A new row, then what is left of it after taking away its nearest point in the smallest flat space through zero that holds the last named rows above it.
Tepe, 3 rows:
-4  5  -6  6  17  13  -13  13  -31  34  -8  -16  2  7  0  -7  -19  -21  -4
18  4  0  -5  6  0  -13  25  -8  8  -8  -13  7  -17  -9  4  -7  -21  0
-16  -3  -10  40  -8  20  6  -3  -3  33  15  25  -33  24  28  18  14  10  2
New rows:
-28  -8  -2  -23  7  0  -6  11  -18  24  5  -6  0  12  9  8  -12  -6  3 -> -19  -10  1  -27  -2  -7  -2  12  -1  7  8  1  -1  2  7  15  -1  0  6
-8  -14  1  -9  -6  -18  3  -16  19  -21  -8  -1  3  -22  -3  14  19  10  14 -> -14  -11  -4  0  4  -7  -4  -10  -1  5  -11  -8  0  -13  1  11  9  -1  12
-11  -17  36  16  13  -20  6  -12  -16  23  8  9  -6  -3  6  34  17  6  -15 -> -7  -16  39  3  17  -26  4  -11  -17  14  3  0  5  -10  -3  27  11  2  -16

Sadub (5 x 19):
-5  7  13  -14  14  7  8  -4  3  -10  1  -1  5  5  10  -9  23  -11  -11
6  3  5  -15  31  -1  32  6  7  2  0  2  16  22  0  4  16  -3  -28
-8  12  10  -11  39  10  36  4  18  -6  0  0  16  15  3  4  8  -23  -22
-3  10  3  -12  31  4  30  -8  14  -5  -16  13  19  22  12  3  20  -20  -30
-1  9  9  -14  32  1  25  0  5  -3  -4  2  17  17  3  -2  11  -16  -25
New rows:
30  -16  -6  4  14  1  14  20  14  7  6  -8  13  12  0  9  1  16  -6 -> 18  -8  0  6  5  5  -8  5  8  -4  -3  -6  10  0  9  -4  -1  -3  4
24  -10  -18  10  -2  -11  -16  3  -12  21  1  11  5  17  5  10  -2  44  -26 -> -1  6  -1  10  10  10  -15  0  2  2  9  1  2  1  12  1  -5  11  -13

suzu (4 x 19):
15  14  10  4  12  3  17  -13  17  -11  -2  -19  -4  -12  -11  -16  -9  -6  13
-5  7  4  -9  9  2  29  9  7  11  -3  -8  -3  -4  1  13  -29  3  34
7  -2  -12  4  8  11  11  7  28  -1  -27  10  6  29  15  19  -17  2  5
15  -11  -9  4  2  28  -8  19  -30  6  -33  23  -3  -18  15  7  -20  -33  35
New rows:
-12  13  10  -3  -2  34  2  15  -8  4  6  6  20  -16  23  15  12  -16  -11 -> -10  19  14  -2  2  30  9  8  5  0  10  -3  20  -13  18  11  12  -11  -14
0  -7  4  1  5  -11  -10  -17  -11  -14  -4  13  20  10  -24  -43  -23  -5  -4 -> -9  -10  1  -5  4  -13  -4  -9  -11  -5  -4  17  21  17  -19  -30  -31  2  2
10  -4  3  -12  2  11  -5  4  -28  -17  8  -3  -19  1  -6  -17  30  9  -27 -> 9  -1  1  -16  9  15  14  11  -15  -11  -2  -4  -18  9  0  -3  9  12  -8

kani (5 x 19):
5  -19  -22  -7  2  13  -18  4  -7  -24  9  -18  -22  6  -1  -11  -11  -17  26
20  14  11  -6  -2  4  15  12  -3  19  -11  2  9  -19  -7  6  5  3  -3
12  -28  4  2  3  -10  -7  -13  -10  -9  23  21  10  11  21  -2  27  0  -8
-16  7  -5  18  12  -10  -23  -18  -16  -38  34  -10  -16  47  0  -2  -11  3  8
-2  10  1  22  5  -6  -4  9  3  2  5  4  6  -16  -17  13  1  -6  5
New rows:
22  14  19  -16  -6  -5  -2  0  -22  4  13  -6  3  24  7  -4  -11  13  -5 -> 2  -3  5  -3  -8  -7  -10  5  -1  7  5  0  5  1  1  -1  -12  0  0
25  27  7  1  -20  -5  6  10  -8  0  7  0  -6  8  0  7  -3  -10  1 -> 6  9  -2  2  -24  -7  1  4  6  -1  2  5  -6  5  7  3  -2  -14  -2
5  39  -10  1  17  25  8  -4  -27  -4  10  18  -7  14  -10  4  -18  20  -19 -> -2  7  -23  0  12  27  2  -2  -12  -2  4  27  -4  -6  -2  0  -9  7  -16

bala:
0  -7  2  6  10  8  -6  7  13  10  4  -13  -24  -25  -13  5  -1  7  11
21  -7  2  -17  14  18  -23  10  -9  9  -2  -18  -7  -18  4  0  -4  -7  0
13  -17  -12  -21  13  28  -25  8  -4  17  2  -16  -11  -16  -7  5  -2  -13  -19
-18  -14  -5  22  3  -7  -12  -9  1  14  27  -14  -25  -6  -21  -5  17  25  15
12  -18  -12  -5  1  28  -16  15  -6  18  4  -11  -11  -12  0  7  4  -7  -2
New rows:
-12  -12  -29  16  -12  6  4  9  33  4  -13  12  4  1  -12  16  8  -12  -35 -> 6  -1  -7  13  0  -10  -14  6  12  -4  -10  -5  8  -3  3  0  9  1  -8
13  -14  2  15  -2  19  -2  16  18  15  13  -3  22  16  -10  -3  7  -9  1 -> 12  -4  12  10  7  5  -2  8  22  7  10  -6  23  13  -13  -8  1  -5  1

Puve, 5 rows:
-5  0  -12  18  20  9  -15  -6  0  -2  16  -2  -15  -13  -16  12  -6  16  1
-8  -4  -17  16  5  12  -20  -5  -9  1  11  4  -23  -12  -14  12  -8  14  5
1  -12  -17  15  16  7  -20  -11  4  0  29  -12  -15  -18  -20  9  -2  14  1
-3  -15  -3  14  21  22  -22  -13  -9  1  21  -3  -23  -21  -7  14  -7  8  5
7  -27  4  -8  -6  20  -25  -21  -18  12  44  -11  -4  -8  -16  -14  10  -11  14
New rows:
3  -16  -6  9  3  0  -15  -12  -4  -15  6  1  -21  -21  11  34  -13  9  0 -> 4  2  4  -2  -5  -9  -3  -8  -5  -12  7  5  5  1  2  14  -2  2  2
11  -5  13  -9  -9  -13  13  6  13  13  15  -9  17  14  14  -6  9  -22  0 -> -1  2  1  8  -1  -3  2  7  5  11  11  2  -3  7  6  8  -2  -7  3
-18  4  -7  13  10  -27  -15  14  -27  9  -6  -15  -1  5  15  -1  -11  20  7 -> -12  -4  1  6  11  -27  -13  10  -25  11  1  -22  6  4  19  -7  -6  12  7

geb:
8  -3  -7  8  9  3  7  -1  14  -7  -9  23  -9  3  4  -13  -18  6  -3
-5  13  12  6  -5  18  -12  -19  -6  -3  -14  13  13  -30  -3  21  5  -21  -18
-10  2  2  0  -6  4  -3  1  -15  0  7  -17  17  -10  -1  18  14  -11  6
New rows:
-18  6  -2  -12  7  -10  -25  11  -34  2  18  -32  16  7  -4  16  24  -6  5 -> -6  5  -7  -2  18  -4  -19  4  -13  -6  1  5  1  7  0  -1  -1  0  -6
7  2  -1  9  -2  10  1  -1  -12  -17  -29  7  11  -26  -11  3  10  2  -10 -> 9  -3  -3  1  -2  -2  4  8  -10  -11  -20  -5  2  -9  -12  -7  12  13  -3

tig, 3 rows:
0  1  -33  46  2  0  -6  11  -29  4  -14  1  13  3  -16  29  40  8  -7
19  4  -8  29  -6  5  -13  -17  -16  4  7  -2  10  0  -1  25  24  17  3
36  7  12  16  -12  9  -19  -41  -7  5  24  -4  8  -3  11  22  11  24  11
New rows:
-10  -9  1  -22  -4  -3  -5  11  5  1  -17  -9  -17  41  -11  -26  -7  -21  6 -> 8  -5  -1  -5  -8  1  -15  -6  -6  6  -10  -10  -10  39  -10  -11  5  -10  9
-3  -29  20  -10  4  7  -11  9  10  22  -9  9  -6  6  -1  -26  -33  21  9 -> 0  -28  8  10  3  8  -15  10  -2  24  -12  9  0  7  -6  -12  -16  27  7
19  12  -2  -13  8  4  -11  -23  10  -19  9  -15  7  -4  15  2  -11  26  16 -> 5  10  -18  -8  17  -1  -3  -2  1  -17  -8  -11  7  -4  4  -2  -7  14  8

Guzu (4 x 19):
0  -34  -9  -11  10  -7  5  2  14  -9  -49  0  16  -12  -9  1  14  4  6
-15  -14  -11  -22  -18  -3  19  0  11  -15  -28  11  6  -19  -13  -9  -11  1  3
11  -14  8  -6  34  -6  4  11  -23  1  -17  -4  -11  5  6  6  27  -6  4
8  -35  15  4  0  -9  18  -21  -7  -18  -54  15  -2  -23  -10  13  20  19  12
New rows:
-4  -20  28  23  18  -13  3  5  8  13  -23  13  3  5  21  13  -17  19  -2 -> -14  -8  20  9  12  -11  8  15  7  14  -9  13  0  7  21  3  -29  9  -6
1  7  0  5  0  -18  10  -7  4  -7  9  19  -17  7  15  3  4  -28  1 -> 1  0  -5  8  0  -18  5  -8  16  -6  1  16  -7  6  13  4  5  -25  1
-5  12  -2  20  -14  -3  10  17  -5  -7  20  -13  -20  14  -3  -2  -13  -1  -11 -> -2  -5  -4  19  -7  -6  10  16  1  -10  -3  -14  -12  9  -6  1  -3  3  -8

moref, 4 rows:
-2  15  -15  -11  15  -8  -38  17  -10  23  -9  16  -9  0  10  19  -16  -6  2
-8  13  -11  3  -2  -14  -37  19  -2  25  0  3  -11  -2  5  3  -3  -4  -1
-13  16  -3  0  11  -4  -35  11  -21  26  -4  23  -19  -2  14  14  -5  -12  1
-32  22  19  -9  -8  3  -11  -10  -32  -10  -12  13  -28  -11  11  -3  34  -8  -24
New rows:
3  5  -6  -3  -13  -17  -22  6  6  -10  4  -8  -11  -11  -14  -10  -2  -6  -24 -> 9  -4  1  3  -1  -5  -6  -4  -1  -10  8  5  -8  -7  -11  -3  -12  -11  -13
-16  -6  -35  11  -17  -33  -11  30  -10  14  -9  -5  1  -4  22  -17  0  -9  15 -> -11  -12  -25  1  -8  -18  16  12  -17  -7  -15  2  6  -3  22  -12  0  -8  15
27  4  -17  -20  18  -8  -14  17  34  3  -12  -16  12  -4  -7  -13  -3  21  -17 -> 12  1  6  0  20  6  -1  2  10  9  -2  5  -3  -5  3  -15  8  8  -12

dizi:
-14  -43  11  -12  -5  -19  6  24  2  16  -35  1  -18  -15  18  3  11  -5  -20
-25  -34  0  2  -3  -15  16  -2  -2  9  -18  1  -11  -17  18  1  -10  2  -17
6  -24  11  -37  -9  -14  5  44  12  35  -18  -7  -16  -7  0  -8  11  -23  -11
-12  -13  4  -12  -8  -18  7  4  0  21  3  8  -18  -10  10  -5  -6  -3  -11
-35  -18  -4  -28  -11  -32  13  -14  9  19  -15  30  -15  -9  30  -6  3  11  -8
New rows:
8  11  -11  -18  3  9  -1  2  6  21  -9  -8  16  -3  -7  10  -12  -16  20 -> 3  4  -3  -1  3  1  -10  -5  -6  15  -9  2  3  -8  3  18  -8  -6  11
7  -12  -3  34  -19  -3  -3  24  5  -8  -5  20  -19  0  -6  8  -8  11  -8 -> 4  -2  -14  17  -20  0  6  19  17  -5  -4  20  -6  6  -9  1  -11  8  2

Mafi, 2 rows:
-23  -7  -5  -2  -21  -13  6  7  2  29  -42  -2  23  0  -4  39  35  -6  -8
-22  -8  -1  -6  -26  -19  13  17  -6  21  -31  2  23  -9  -19  15  24  -17  -15
New rows:
6  -5  14  -5  7  -2  6  15  -8  -10  15  -4  -12  -12  -18  -34  -3  -11  -3 -> 2  -5  9  -1  9  2  0  6  0  2  -2  -8  -9  -3  -3  -4  13  -1  3
26  16  10  2  24  9  11  -14  3  -13  39  -1  -19  3  25  -2  -13  22  8 -> 8  9  9  -3  2  -7  22  1  -3  4  14  1  0  -5  8  9  6  7  -5

Netu:
-10  -4  14  -3  -39  -11  4  -2  18  24  -8  17  -5  -7  -6  -1  -1  16  21
6  11  26  -21  -15  17  -22  7  31  14  7  4  -14  11  10  -4  -14  24  5
5  -2  17  9  -30  -35  -2  -16  23  20  5  13  -17  5  -1  -18  -3  37  -4
1  -8  -1  -17  17  31  -15  1  -5  -18  -1  -23  21  -12  12  17  -10  -30  27
New rows:
7  -5  -4  8  7  -35  12  14  -17  -24  2  12  -23  5  -5  0  10  4  -4 -> 6  -5  6  -7  2  -16  0  18  -6  -22  1  8  -19  2  1  7  2  1  14
-11  16  -5  -12  -19  19  2  16  18  11  -4  7  -16  0  -9  4  11  26  4 -> -3  4  -14  -1  -2  5  0  -2  6  -7  1  -11  -5  -7  -4  3  10  14  4

pimem:
-19  -10  -6  3  -11  -16  -16  0  -21  -3  8  12  -14  -16  -19  -5  -2  3  -13
11  2  -26  5  -2  -9  4  -7  13  15  15  3  -2  27  -20  -14  -12  6  -12
New rows:
-11  -8  10  12  24  28  13  8  -10  -10  -22  30  1  -35  1  -6  2  1  14 -> -2  -6  -7  15  24  23  17  3  1  1  -12  31  1  -15  -11  -15  -6  5  7
8  -10  15  8  18  -1  16  21  3  -7  -10  -4  10  -8  16  7  16  -1  -20 -> 7  -12  4  11  14  -9  13  18  2  -2  -2  1  5  -3  3  0  11  2  -28
17  28  -14  2  13  13  4  -8  20  1  -13  3  -6  -5  -4  -14  -8  5  -22 -> 7  24  -6  1  10  12  -2  -5  9  -5  -16  5  -9  -20  -2  -10  -4  4  -21

zosum:
10  23  -35  -1  32  24  7  -5  13  5  1  -29  21  14  -5  32  22  4  -19
12  -15  -11  -2  5  14  -4  -16  2  8  12  17  4  4  2  8  20  13  -19
15  -13  -2  -30  12  -36  16  -6  -13  14  14  -20  -21  21  11  9  21  33  -17
New rows:
2  13  10  -28  9  6  -22  3  -32  -5  6  -23  -7  12  -10  -7  -13  11  8 -> 3  8  7  -21  7  21  -28  -3  -28  -5  8  -8  -1  8  -12  -7  -10  8  4
-11  -25  9  1  -23  -24  13  -15  7  2  -4  12  -15  -8  12  2  -1  4  12 -> -10  -9  -6  6  -10  -8  14  -14  15  1  -8  -1  -2  -5  7  15  3  -2  8
-17  1  -4  -2  -10  14  -4  -20  11  -25  19  30  2  2  3  6  15  7  -23 -> -23  14  1  -7  -8  -4  4  -8  8  -28  12  7  -4  5  3  5  5  3  -12
